Each row has two labels, one from each of two sets.
[ -7  -1 -41   2  -2 -12   7   5  23   5  -4   9  -9 -18 -11   8  -3  -8
   3  10  11  11  25 -23  11  -8   4  -9   8  -1 -30  -6   0  -1   1 -35
  -2  12 -24 -13   5   2   4  -1  18   6  -2   5  24 -21  -1 -11  -4  -6
 -23 -11  23  18 -12 -16   4 -22  -9  -8  -6   7  21  15   8  11  15  20]	N <76>
[ -3  22 -12 -37  19 -40  13  14  11   9 -10  43 -29 -59 -27  46  -5 -14
  27  32  48  37  43 -53  -7 -20  31  -1  -9  -5   6   2  19  70  -5 -82
  11   9 -51 -26  44   5  28  40  45   1  24  19  33   0  -4 -15 -32 -12
 -60 -27  50  13 -23 -15  13 -38   5 -19   2  -6  68  20 -19  11  19  39]	N <76>
[-19 -11  43  -5   6   2 -16 -18   4   8 -20  61 -20 -20  34   7 -14  -1
  20  13  -8 -13  21 -15  24   5  18 -26  -9   1  -4 -12  12 -37   4 -56
 -12 -18   7 -14  -2   9 -22  -2  16   1   2 -10  27  -4 -33 -17 -20  33
  20  24  -3  -8   0 -25  21 -29 -27  -3  11  26  11  29  14  13  24   4]	W <66>
[-30   5  28  18   0 -26 -13   5  12  -7  -5  14  11 -15 -12  24   2  -3
  10  -1 -19 -13  30 -33  16  12   8 -31 -24  15   4 -11  14 -52   1 -44
   1 -18 -19   1   9 -10 -20 -22  27   7  12 -16  29 -24  -4 -11  20   4
 -33 -19   1  -5 -20 -33  41 -32 -23   5  -5  10  -4  35  -1   1  21  -6]	N <76>
[-26  16  -3   0  20   3  -2   3  12   0 -17   7   4 -61 -14  38  15  -5
  35  14  31   3  21 -23  10  30   1  -9   2 -11   6  -4  -3 -15   2 -40
  18  10 -26  -6  16 -57   6  -2  15 -17  13  14  28 -15   7 -11   1 -16
 -59 -23  13   2 -50 -10  12 -11 -17  -2   4  15 -25  16  -2 -11  29  19]	N <76>
[ 32 -43  63   0  -7  15  10  28   5  15   5  19 -16  -3 -15  60 -21 -19
 -27  -4 -30   9  40 -26  19  17  38  -4 -14  26  -5   9   5  53  14 -81
 -34 -22 -20 -13  -2 -17   7 -11  31  -5  26 -46  20   9   7  -9  -8   3
  56  -5  15  -5 -29 -60   3 -55 -20   6  -4  17  49  28  10 -24 -21 -29]	N <66>
[-15  -1  41  -8   6 -31 -17   4  -3  10 -13  12  -7   7  32 -23  13  -7
   3 -23 -16 -12  17 -61 -13   5  19 -10 -17  -1  -3  -1  32 -42   2 -14
  -2 -13 -24  11  20   8   0  -3   4 -28  -2 -15  30   4 -33   0 -28  17
  20  18   6   1  18   1  36   0 -14 -15   1  18   7  38  -1 -15  19 -10]	W <76>
[-13  27   2   9  11  -9  -7  -1   5   6   1  15  11  -7 -17  21   8  -2
  11   7   6 -11  18 -27   6   2 -12 -19   4   3  -1 -10  -8 -12  17 -42
   7  11 -19  -2  -7 -13   6  -2  21  -5 -10   9  18 -18  11  53  22  -7
 -28 -15   6  -4 -22 -30  10   4 -30   3  -6 -26  20  11   1   3  31  23]	N <76>
[-27  27  -4   1   5 -17  -7 -18   6   5  -6   4   5 -52 -15  35  13   1
  -4   5  11  -2  19 -39   0   5  12  -9 -18  13  -7 -24   7  -9  -3 -46
  27   2 -22  -9 -11  -3   2 -16  29   5  27  -5  43 -13  10  -3  -1   5
 -48 -16  13 -25 -13   8  28 -13 -21  -8  -2   0   3  35 -19 -12  38 -19]	N <76>
[ -8  15  -3   7   4 -18   3  17  15   5   9  15  18 -27 -22  -6  20   9
   1 -13  -9  -7  21 -34  -1  11  13 -10 -15  15  -6 -11  -2  25   3 -58
  14  12 -20  -8  -4 -10   5   6  28  14  15 -14  14 -14  20  -7  19  -9
 -25 -25  11   0 -38  -8  16 -10 -18   6  -4  -1  14  16 -11 -11   7 -18]	N <76>
[-12  13   3 -10   5 -29   3  30  16   3  28  48 -19 -67 -18  44   9 -20
  42  10  58 -13  17 -52  -5   1  24  -8 -19  -3  -3 -22  -1  54  12 -83
  13  10 -45 -24  14   5  -9  15  54   1  24  -8  29 -13   9 -30  -2  -7
 -42  -9  23  14 -18 -26   9 -33 -36  -9  -4   9  34  29 -14  -2  25   7]	N <76>
